Here is a tiny trained network, its code and every weight. The questions are about switching its units off for an input and a target symbol, where a switched-off unit gives its printed mean instead of its output.

import numpy as np


def w(rows, s, z=0):
    codes = np.array(rows[::2]) - 128.0
    scale = np.full(codes.shape[1], s)
    scale[-1] = z or s
    return codes * scale


def f(y):
    return np.maximum(y, 0)


def softmax(a):
    e = np.exp(a - a.max(-1, keepdims=True))
    return e / e.sum(-1, keepdims=True)


def log_softmax(a):
    a = a - a.max(-1, keepdims=True)
    return a - np.log(np.exp(a).sum(-1, keepdims=True))


def net(x, mask):
    ids = ['αγζηξσψ'.index(c) for c in x.split()]
    T = len(ids)
    res = E[ids] + P[:T]
    u = 0
    for l in range(2):
        q, k, v = (res @ M[l].T for M in (Q, K, V))
        z = softmax(np.where(np.tri(T) > 0, q @ k.T / 2**0.5, -1e9)) @ v
        res = res + np.where(mask[u], z, O[l][:, -1]) @ O[l][:, :-1]
        u += 1
        y = f(res @ A[l][:, :-1].T + A[l][:, -1])
        res = res + np.where(mask[u : u + 12], y, B[l][:, -1]) @ B[l][:, :-1]
        u += 12
    return log_softmax(res[-1] @ U[:, :-1].T + U[:, -1])


Q, K, V, O, A, B = {}, {}, {}, {}, {}, {}
E = w([
[120,91,153],'α',
[128,75,177],'γ',
[181,17,159],'ζ',
[110,124,130],'η',
[114,98,150],'ξ',
[68,152,94],'σ',
[116,247,225],'ψ',
],0.011)
P = w([
[50,94,164],'0',
[78,134,96],'1',
[99,146,95],'2',
[116,155,70],'3',
[136,149,61],'4',
[152,153,56],'5',
[164,152,44],'6',
[187,140,42],'7',
[190,149,34],'8',
[210,152,24],'9',
[217,157,14],'10',
[191,170,7],'11',
],0.012)
Q[0] = w([
[154,104,55],'L0H1',
[67,79,251],'L0H1',
],0.015)
K[0] = w([
[128,178,84],'L0H1',
[9,94,159],'L0H1',
],0.016)
V[0] = w([
[169,15,111],'L0H1',
[222,206,254],'L0H1',
],0.0086)
O[0] = w([
[119,57,132,123],'L0H1',
[126,145,253,3],'L0H1',
],0.018,0.0051)
A[0] = w([
[232,137,100,163],'L0N1',
[90,182,17,254],'L0N2',
[120,148,122,71],'L0N3',
[203,123,78,119],'L0N4',
[40,177,103,123],'L0N5',
[236,98,144,75],'L0N6',
[125,163,149,79],'L0N7',
[182,158,71,78],'L0N8',
[9,113,210,69],'L0N9',
[158,66,66,152],'L0N10',
[70,139,109,148],'L0N11',
[97,255,91,78],'L0N12',
],0.0099,0.0054)
B[0] = w([
[79,145,205,167],'L0N1',
[190,97,254,254],'L0N2',
[121,140,118,129],'L0N3',
[121,136,156,176],'L0N4',
[135,158,165,156],'L0N5',
[113,167,124,136],'L0N6',
[160,57,124,131],'L0N7',
[103,106,163,172],'L0N8',
[106,48,104,131],'L0N9',
[174,139,152,199],'L0N10',
[106,73,171,150],'L0N11',
[117,128,49,167],'L0N12',
],0.0091,0.024)
Q[1] = w([
[79,119,176],'L1H1',
[148,138,253],'L1H1',
],0.015)
K[1] = w([
[133,63,142],'L1H1',
[3,78,105],'L1H1',
],0.017)
V[1] = w([
[80,227,254],'L1H1',
[231,158,140],'L1H1',
],0.0098)
O[1] = w([
[141,178,193,95],'L1H1',
[248,171,89,5],'L1H1',
],0.018,0.0016)
A[1] = w([
[179,218,96,93],'L1N1',
[134,128,118,90],'L1N2',
[147,85,125,118],'L1N3',
[100,104,133,107],'L1N4',
[2,55,126,53],'L1N5',
[81,109,151,141],'L1N6',
[53,150,115,2],'L1N7',
[204,109,181,110],'L1N8',
[97,217,75,128],'L1N9',
[67,155,141,112],'L1N10',
[25,70,130,44],'L1N11',
[121,85,68,156],'L1N12',
],0.0098,0.008)
B[1] = w([
[73,106,17,174],'L1N1',
[172,139,99,128],'L1N2',
[96,171,147,160],'L1N3',
[114,171,168,157],'L1N4',
[175,196,124,225],'L1N5',
[57,141,64,175],'L1N6',
[212,107,145,132],'L1N7',
[52,100,81,255],'L1N8',
[168,2,204,132],'L1N9',
[153,116,121,141],'L1N10',
[185,191,125,203],'L1N11',
[142,50,149,164],'L1N12',
],0.0058,0.021)
U = w([
[45,56,103,110],'α',
[2,146,62,254],'γ',
[100,3,67,144],'ζ',
[157,9,184,135],'η',
[68,37,130,89],'ξ',
[206,111,132,135],'σ',
[43,92,163,6],'ψ',
],0.0071,0.0082)

Each question gives the input, a string of symbols that net reads in full, and the target symbol t.
The units are the heads (2 rows each of Q, K, V and O) and the neurons (one row each of A and B). Each row of codes is followed by its name. A weight is (code - 128) times the scale printed after its matrix; where a second scale follows, it is the last column's (O, A, B and U).
mask holds one flag per unit, layer by layer, with each layer's heads first. A switched-off unit (its flag False) gives its mean, the last column of its rows in O or B, instead of its output. The means were averaged over made-up inputs and are rounded, as every weight is.
A unit's drop is (log p(t) with every unit on - log p(t) with that unit switched off) / (log p(t) with every unit on - log p(t) with every unit switched off).
The circuit of an input: a set's keep is (log p(t) with only the set's units on - log p(t) with every unit switched off) / (log p(t) with every unit on - log p(t) with every unit switched off). Starting from the 12 units with the biggest drops (on a tie, the unit counted first), units are removed one at a time, each time the one whose removal leaves the highest keep (on an exact tie, the one counted first), for as long as the keep stays at least 0.8.
circuit, biggest first: the units of the circuit, biggest drop first
unit that matters most: the unit with the biggest drop
top k neurons: the k neurons with the biggest drops, biggest first
k most important neurons of layer l: the k neurons of layer l with the biggest drops, biggest first
input ψ ξ σ ζ σ ψ, target ψ: unit that matters most => L1H1
input ψ σ σ ζ σ σ σ ξ σ ζ σ ψ, target ψ: top 4 neurons => [L0N9; L0N2; L0N10; L1N1]
input ζ ζ ζ σ, target ζ: circuit, biggest first => [L1H1; L0N1; L0H1; L0N2]
input ζ ψ σ σ γ η σ ζ σ ψ ξ ξ, target ζ: 4 most important neurons of layer 0 => [L0N2; L0N1; L0N8; L0N4]
input ζ σ γ σ ψ ξ η, target ζ: top 4 neurons => [L0N2; L0N1; L0N8; L1N12]
input ζ ζ γ ψ ζ γ ζ ξ ξ ξ, target ζ: circuit, biggest first => [L1H1; L0N2; L0H1; L0N1]
input σ γ ψ γ, target σ: top 2 neurons => [L0N2; L1N6]
input ψ σ ζ ψ ζ η σ ξ, target ψ: circuit, biggest first => [L0N9; L1H1; L0N2; L0H1]
input ζ α ψ ξ σ σ σ σ σ σ σ η, target ζ: circuit, biggest first => [L1H1; L0H1; L0N2]
input γ ζ σ σ ξ ξ ψ γ, target γ: circuit, biggest first => [L0N2; L0H1]
input ζ α σ σ, target ζ: circuit, biggest first => [L1H1; L0N1; L0N2; L0H1]
input γ ψ ζ σ ξ, target γ: circuit, biggest first => [L0N2; L1H1; L0H1; L1N6]
input σ η α σ, target σ: top 3 neurons => [L0N2; L0N5; L0N1]
input ζ σ ξ α, target ζ: circuit, biggest first => [L1H1; L0N2; L0N1; L0H1]
input ζ ξ σ ψ, target ζ: 4 most important neurons of layer 0 => [L0N1; L0N2; L0N8; L0N4]
input ψ σ σ ζ, target ψ: top 3 neurons => [L0N2; L0N9; L0N10]
input γ γ σ α ψ ζ ξ η, target γ: unit that matters most => L0N2
input ζ ζ γ γ ψ ζ, target ζ: circuit, biggest first => [L0N2; L1H1; L0N1]
input γ η γ ξ ζ ξ ζ σ ψ σ, target γ: 3 most important neurons of layer 0 => [L0N2; L0N10; L0N9]
input η α γ σ σ ζ α ζ α ψ ψ, target γ: top 2 neurons => [L0N2; L1N1]
input σ σ η, target σ: top 2 neurons => [L0N2; L0N5]
